Moves between points:
Q317 ki Q214
Q317 di Q804
Q317 pe Q852
Q317 fu Q544
Q317 ro Q108
Q317 ru Q903
Q784 ki Q229
Q784 di Q63
Q784 pe Q114
Q784 fu Q414
Q784 ro Q288
Q784 ru Q982
Q848 ki Q592
Q848 di Q473
Q848 pe Q820
Q848 fu Q435
Q848 ro Q377
Q848 ru Q544
Q214 ki Q881
Q214 di Q317
Q214 pe Q891
Q214 fu Q602
Q214 ro Q863
Q214 ru Q781
Q229 ki Q590
Q229 di Q784
Q229 pe Q604
Q229 fu Q903
Q229 ro Q990
Q229 ru Q267
Q585 ki Q708
Q585 di Q891
Q585 pe Q544
Q585 fu Q476
Q585 ro Q214
Q585 ru Q863
Q152 ki Q53
Q152 di Q437
Q152 pe Q529
Q152 fu Q86
Q152 ro Q230
Q152 ru Q401
Q445 ki Q529
Q445 di Q230
Q445 pe Q152
Q445 fu Q866
Q445 ro Q128
Q445 ru Q614
Q558 ki Q982
Q558 di Q201
Q558 pe Q179
Q558 fu Q63
Q558 ro Q688
Q558 ru Q866
Q63 ki Q784
Q63 di Q267
Q63 pe Q990
Q63 fu Q590
Q63 ro Q827
Q63 ru Q558
Q335 ki Q435
Q335 di Q592
Q335 pe Q970
Q335 fu Q128
Q335 ro Q820
Q335 ru Q473
Q794 ki Q230
Q794 di Q614
Q794 pe Q128
Q794 fu Q529
Q794 ro Q435
Q794 ru Q968
Q863 ki Q852
Q863 di Q108
Q863 pe Q317
Q863 fu Q585
Q863 ro Q781
Q863 ru Q463
Q53 ki Q662
Q53 di Q152
Q53 pe Q793
Q53 fu Q688
Q53 ro Q445
Q53 ru Q128
Q852 ki Q891
Q852 di Q863
Q852 pe Q214
Q852 fu Q708
Q852 ro Q804
Q852 ru Q771
Q604 ki Q832
Q604 di Q114
Q604 pe Q590
Q604 fu Q771
Q604 ro Q784
Q604 ru Q288
Q827 ki Q288
Q827 di Q179
Q827 pe Q267
Q827 fu Q114
Q827 ro Q558
Q827 ru Q688
Q414 ki Q903
Q414 di Q590
Q414 pe Q463
Q414 fu Q804
Q414 ro Q604
Q414 ru Q784
Q267 ki Q63
Q267 di Q982
Q267 pe Q288
Q267 fu Q229
Q267 ro Q179
Q267 ru Q201
Q881 ki Q544
Q881 di Q214
Q881 pe Q585
Q881 fu Q473
Q881 ro Q852
Q881 ru Q804
Q401 ki Q128
Q401 di Q435
Q401 pe Q794
Q401 fu Q152
Q401 ro Q970
Q401 ru Q592
Q377 ki Q476
Q377 di Q708
Q377 pe Q473
Q377 fu Q968
Q377 ro Q544
Q377 ru Q891
Q970 ki Q614
Q970 di Q968
Q970 pe Q435
Q970 fu Q230
Q970 ro Q592
Q970 ru Q476
Q592 ki Q335
Q592 di Q848
Q592 pe Q968
Q592 fu Q401
Q592 ro Q476
Q592 ru Q602
Q846 ki Q201
Q846 di Q866
Q846 pe Q688
Q846 fu Q982
Q846 ro Q662
Q846 ru Q529
Q437 ki Q152
Q437 di Q128
Q437 pe Q445
Q437 fu Q662
Q437 ro Q794
Q437 ru Q435
Q230 ki Q445
Q230 di Q794
Q230 pe Q437
Q230 fu Q793
Q230 ro Q401
Q230 ru Q970
Q288 ki Q990
Q288 di Q827
Q288 pe Q63
Q288 fu Q604
Q288 ro Q982
Q288 ru Q110
Q86 ki Q688
Q86 di Q662
Q86 pe Q846
Q86 fu Q179
Q86 ro Q793
Q86 ru Q152
Q903 ki Q781
Q903 di Q414
Q903 pe Q771
Q903 fu Q317
Q903 ro Q832
Q903 ru Q229
Q463 ki Q771
Q463 di Q832
Q463 pe Q903
Q463 fu Q863
Q463 ro Q590
Q463 ru Q114
Q781 ki Q804
Q781 di Q903
Q781 pe Q108
Q781 fu Q214
Q781 ro Q463
Q781 ru Q590
Q708 ki Q377
Q708 di Q585
Q708 pe Q602
Q708 fu Q820
Q708 ro Q881
Q708 ru Q852
Q179 ki Q827
Q179 di Q110
Q179 pe Q982
Q179 fu Q990
Q179 ro Q201
Q179 ru Q86
Q832 ki Q463
Q832 di Q604
Q832 pe Q414
Q832 fu Q108
Q832 ro Q229
Q832 ru Q990
Q771 ki Q108
Q771 di Q463
Q771 pe Q781
Q771 fu Q852
Q771 ro Q414
Q771 ru Q604
Q201 ki Q558
Q201 di Q846
Q201 pe Q110
Q201 fu Q267
Q201 ro Q86
Q201 ru Q793
Q982 ki Q267
Q982 di Q558
Q982 pe Q827
Q982 fu Q784
Q982 ro Q110
Q982 ru Q846
Q476 ki Q820
Q476 di Q377
Q476 pe Q848
Q476 fu Q970
Q476 ro Q602
Q476 ru Q585
Q804 ki Q317
Q804 di Q781
Q804 pe Q863
Q804 fu Q881
Q804 ro Q771
Q804 ru Q414
Q114 ki Q604
Q114 di Q990
Q114 pe Q229
Q114 fu Q463
Q114 ro Q63
Q114 ru Q827
Q662 ki Q86
Q662 di Q53
Q662 pe Q866
Q662 fu Q110
Q662 ro Q529
Q662 ru Q437
Q435 ki Q401
Q435 di Q335
Q435 pe Q614
Q435 fu Q437
Q435 ro Q968
Q435 ru Q848
Q614 ki Q794
Q614 di Q970
Q614 pe Q401
Q614 fu Q445
Q614 ro Q335
Q614 ru Q820
Q688 ki Q110
Q688 di Q86
Q688 pe Q201
Q688 fu Q827
Q688 ro Q866
Q688 ru Q53
Q891 ki Q585
Q891 di Q852
Q891 pe Q881
Q891 fu Q377
Q891 ro Q317
Q891 ru Q108
Q602 ki Q473
Q602 di Q544
Q602 pe Q377
Q602 fu Q592
Q602 ro Q585
Q602 ru Q214
Q968 ki Q970
Q968 di Q820
Q968 pe Q335
Q968 fu Q794
Q968 ro Q848
Q968 ru Q377
Q544 ki Q602
Q544 di Q881
Q544 pe Q708
Q544 fu Q848
Q544 ro Q891
Q544 ru Q317
Q128 ki Q437
Q128 di Q401
Q128 pe Q230
Q128 fu Q53
Q128 ro Q614
Q128 ru Q335
Q990 ki Q114
Q990 di Q288
Q990 pe Q784
Q990 fu Q832
Q990 ro Q267
Q990 ru Q179
Q793 ki Q866
Q793 di Q529
Q793 pe Q662
Q793 fu Q201
Q793 ro Q152
Q793 ru Q230
Q108 ki Q863
Q108 di Q771
Q108 pe Q804
Q108 fu Q891
Q108 ro Q903
Q108 ru Q832
Q110 ki Q179
Q110 di Q688
Q110 pe Q558
Q110 fu Q288
Q110 ro Q846
Q110 ru Q662
Q590 ki Q414
Q590 di Q229
Q590 pe Q832
Q590 fu Q781
Q590 ro Q114
Q590 ru Q63
Q473 ki Q848
Q473 di Q602
Q473 pe Q476
Q473 fu Q335
Q473 ro Q708
Q473 ru Q881
Q866 ki Q846
Q866 di Q793
Q866 pe Q86
Q866 fu Q558
Q866 ro Q53
Q866 ru Q445
Q529 ki Q793
Q529 di Q445
Q529 pe Q53
Q529 fu Q846
Q529 ro Q437
Q529 ru Q794
Q820 ki Q968
Q820 di Q476
Q820 pe Q592
Q820 fu Q614
Q820 ro Q473
Q820 ru Q708

The rows follow the links: the fewer symbols apart two points are, the more alike their rows tend to be.

Each row is also shifted at random along 4 hidden directions that mean nothing.

Row, then point:
[  8  -9   4  22 -12  16 -24  22 -21   4   3   0  -7 -17  23  11  -7  -7 -19  -2  -9  -6  25   4 -12  -9   2  11  -9 -13   3 -14 -27   3 -10 -10 -16   6  11  -5  -9] | Q230
[  8  16  11   8   7  17   7 -21  -7 -18  12  10  -4  -8   0  18   1  -2 -38  -8  39  -8  11  21   0   7  -4 -10  -1  25  19 -18   6  -8 -31  -9 -16 -21 -23 -16   5] | Q558
[ 20  -5   6 -19  10  -3  11  -9   2   0  38  10   0 -12   2  11 -25  -3 -14  13  30  13   6  -9 -19  27  -1 -25  20  11   9   4  12   8 -33  -7   4  -5 -28  -2   1] | Q114
[ 26 -17   0  -8   4 -24 -14  -7  -1  14   5  -9   1   6 -17   8 -23 -21  27   9  17  17   3 -14 -20  18  10  -6  14  -9 -23  24   2  -3 -24  14  -2 -16  33   0  20] | Q881
[-28  18 -17  23  -9   2 -17  15  -8   5 -19 -19  -7   5 -10   0  20 -16   8 -11  -6 -16   1  -4   5 -28  -1  26 -27  -4   3  -2 -24  12  10  11 -18  -6  12  10   7] | Q401
[-12   0  -8 -16 -13   1  -3  10   1  19 -17 -23  12 -11 -14   3   5  -4  34  -8 -20 -11 -21 -17  -2   1   7  15  13 -17 -13  19   3   8   8 -12   6  22  -2  20  19] | Q708
[-22  14   1   6  -4  12 -13   5   7   4 -23 -17   4   3 -10 -13  28  -3  12 -21   4   2 -16  20  12 -14  10  15   1  -4  -5  22   0  -4  23   1  -6 -14  29  15  18] | Q335
[ 53   2   3  23   3  -5 -22  11   3  -2 -12  -6  -1   1  -8   9  -1 -10  -5   6   5   3   5   4   1 -17  -4  10 -16  -8  -2  -2 -15   3  -9  22 -17 -17  30  -1   2] | Q794
[ 39 -13  12  14  -5  14 -22  26  -4   2   5  -1   0 -20  21   2 -11  -2 -23   0  -8   5  12   9  -8  -6   2   7   4 -12  -3   2 -18   8  -3  -1  -4   5  15   4 -11] | Q437
[-44  -5   9 -14  16 -28   7 -30  21  -9  -8  -1  10  13 -32   9 -13  -5  17  15  29  16 -14  -2   2  21  -1 -17  17   8 -13  14  23 -19 -23  28   2 -25  19  -9  23] | Q903
[ -2   2  -7 -20   5 -13  25 -10   3   4  23  16   1   4   2  -2 -10  10   8  13   1   7  -1 -20  -3  14  -6 -24  -2   9  12  -8  13   2  -6  -1  12  13 -24  -3 -12] | Q590
[ 14   0  -3 -10 -23   1   8   3  -2  13 -33  -9  22 -17 -15  11  16  13  38  -2 -38 -18 -17 -15  12  -4   0  10  -1 -23   0  -7   2  -4   5 -13   1  36  -8   4   9] | Q377
[ -4  16 -11  10  19 -10   4 -12   0 -12  31   6 -17  16  -8   8  -8 -18 -26   7  48   5  13  -2  -8   5  -9 -15 -17  29  19  -3   1  11 -27  18 -14 -35 -14  -7   2] | Q982
[ 17 -14  -6   4  18 -16  -7   6   8 -15  12   0 -17  15   6  -5 -26  -9 -24  18   2   1   5 -11 -12   3 -10   6   9  12 -12   1  -1   9   4  21  14 -10  -6  -3 -17] | Q288
[-10  -2  13   6 -11  10  -8  -4  -9  10 -11   8  11  -5   6  -2  14   7  10 -11   2  16  10  23   5  -1   9  -5  -4 -15  -1   4  -1 -21   0  -6 -12  -4  35  -8   6] | Q592
[  0   1  13   6  -2  11 -23  28  15  -2 -13 -21  12 -28  -4  13  -9  -5 -14   4   3  -5 -11   2  -4 -13   0  18  12 -10  -1  10 -11  14 -10  14  -5  -2  13  15  10] | Q445
[ -4  19  18  -4   3   6 -14  22  27   5  -5 -17  23 -33 -22  24  -8  -5 -11  10  29   7 -19  -4  -3  -5  -4   0   5  -4  16   8   1  19 -34  26 -13 -13   5  18  17] | Q529
[-20 -12 -19   1  -2 -15  -6  -3 -28  20  28   2 -18  20  12 -11 -12 -22  22  -5   1  10  27 -16 -23  12  11  -4 -11  -7 -13  13 -15   5   0 -13  -3   0  11  -2  -3] | Q891
[-17   6  -5 -25  12 -19  10   3  32  -6  -6 -20  10  -4 -25   3 -13  -2   6  16   0  -9 -39 -26   2   6  -7   7  23   9  -9  15  19  19   2  21  19   0 -24  19  10] | Q229
[-40  20  -4   3  -6  21   5  24 -11  20  47  21  -3 -15  29  -7   4   7 -16  -2  14  20  26  -3  -7  -5  -2 -22 -34   3  42 -15 -11  23  -8 -13 -13  11 -16  11 -24] | Q793
[ 11   3 -12  -8  -3  -3  15 -30 -13  -3  -2   1  -8  21  -7  -1  13  -5  14 -18   3 -14  -1   2   1  12   6   3   6  12  -8  -1   9 -13   4 -22   0   0 -18  -8  14] | Q804
[-42   2  12  11   3   8   0  12   2  -3  14  18  -1  -8  20  -5   0  15 -25   7   3  16  17  12   6  -7  -8 -14 -17   1  22 -18  -5  -1  -5   9  -5  -5   4  -5 -21] | Q86
[ 27  18  -5  19 -10   8  -8  -2 -14   7  -6  -4  -1  -2  -9  10  16 -11   3 -13  18  -2  11  12   3 -11   3   4 -22  -1  13  -4 -12  -2 -14   0 -25 -14  14  -1  13] | Q614
[  3  -9   3 -13 -15   5  -4  -4 -17  21   6  -6  10 -18  -4  17 -11 -10  22  -6   6  -3   9 -10 -18  17  11  -8  14 -16  -5   7  -2  -6 -27 -29  -7  15   0   0  20] | Q544

Where do the symbols, taken in turn from left to right, take each start?
Answers are names.
[-13  14  -2   2   4   4   3  31  20   5  17   9  -2  -4  19 -26   8  19 -10   9 -14  20  -3  -2  13 -20 -11  -6 -22   0  20  -2  -4  22  28  19  11   5   2  18 -30]
ro pe ru => Q128
[-33 -19  -1  -8  -1  -8  19 -21  -6  -7  -6  17   2  13   6  -5  -2  16   7   6 -21  -6   5  -2   5  12  -3  -9   5   1  -6 -16  10 -18   7 -12  13  18 -11 -20 -11]
ru ro ro => Q827
[-15 -12  -2 -11   0 -14  24 -15   2  -7  -8  12   6   3  -6   7  -6  18   9  16 -19 -11  -6 -15   6  10  -8  -7   1   0   0 -22  11  -9  -2  -2  13  23 -25 -14  -9]
pe ro di => Q114
[-32 -13  -9  -8  10  -2  -3  17   3  -8  14 -12 -15   4  15 -12 -21  -5 -17   5 -17 -12  -7 -13 -13   1  -3  16  22   8 -18   9  -3  21  21  -1  26   9 -25  11 -16]
ru pe => Q982
[-60   3 -10  -9   4  -1   9 -25  -6  -2  -1  -3  -5  17 -10  -3  10  -9  12 -15  11  -8  -8   3   1  11   8   3  14  13 -14  12  14 -12   4 -14   6  -8  -8  -3  17]
di ro ro => Q229
[ 13   3  -6 -16 -15   0   4   9   5  17 -16 -14  15 -11 -15  -1  10   5  37  -4 -23  -5 -21 -16   5  -1   7   6   7 -20  -5  14   3   5  11  -7   8  23  -1  16  12]
ro fu => Q476
[  4  11   9  -2   2  15 -17  32  11  13  25  -6   5 -22  16  -7  -8  -4 -17   1  15  20   0   2 -10  -7   2  -2   1  -5  13  18  -8  25  -4   7  -1  -6   8  24  -3]
ru fu ru => Q401
[-19 -12  -5 -12   3 -13  23 -11  -6   1  19  26  -5  13  17 -15  -5  16   7   9 -14   9  14  -6  -1  15  -4 -22  -7   4   4 -14  10  -6   8 -10  17  16 -17 -15 -22]
ro ki ki => Q463
[ 25  12  -2   7   9  11  10 -13  -6 -18  21  12 -15   9  10  -3   5  -1 -35  -7  22  -7   9  15   0   3  -7  -4  -8  26  15 -12   4   2  -3  -5  -1 -15 -27  -8  -8]
di ro => Q846
[-64  -8  -2  -7  -1   1  13 -29 -12  -5   0   5  -2  11   0   0   3  -2   6 -10   0  -8   4   6  -3  17   7  -2  14   7 -10  -5  13 -20  -2 -26   5   2 -11 -15   7]
ru pe => Q590
[-24 -11  -5 -10  -6 -12 -14   1   0  12 -20 -26   9  -9 -25  17 -12 -20  30   2  -5 -10 -15 -18 -14   6   8  16  23 -16 -26  19  -2   4 -11   0  -2   5  13  10  28]
fu ki => Q820
[ -7   5  12   6   6  -1   3  18  20  -7   0  13   7  -6   9  -8   1  20 -16  18  -9  16  -2   5  14 -15 -13 -10 -14  -1  17  -9  -1   7   8  27   3  -1  10   2 -21]
pe ru pe => Q529
[  0  19  -1  -5  -1  11  -3  35  24   9   6  -7   7 -20   5 -11   5   8  -9   3  -5  12 -16  -6   7 -17  -6   2  -7  -2  17   7  -1  26  13  11   5   5  -4  26 -13]
ro pe => Q152
[  3  -4  -2  -6  -7   9  18 -37 -21  -5   3   8  -3  10   1   7  12  -2   5 -19   5 -15  10  10  -1  17   8  -4  11  11  -3 -10  12 -26  -6 -37  -1   2 -23 -20  11]
ki di pe => Q804
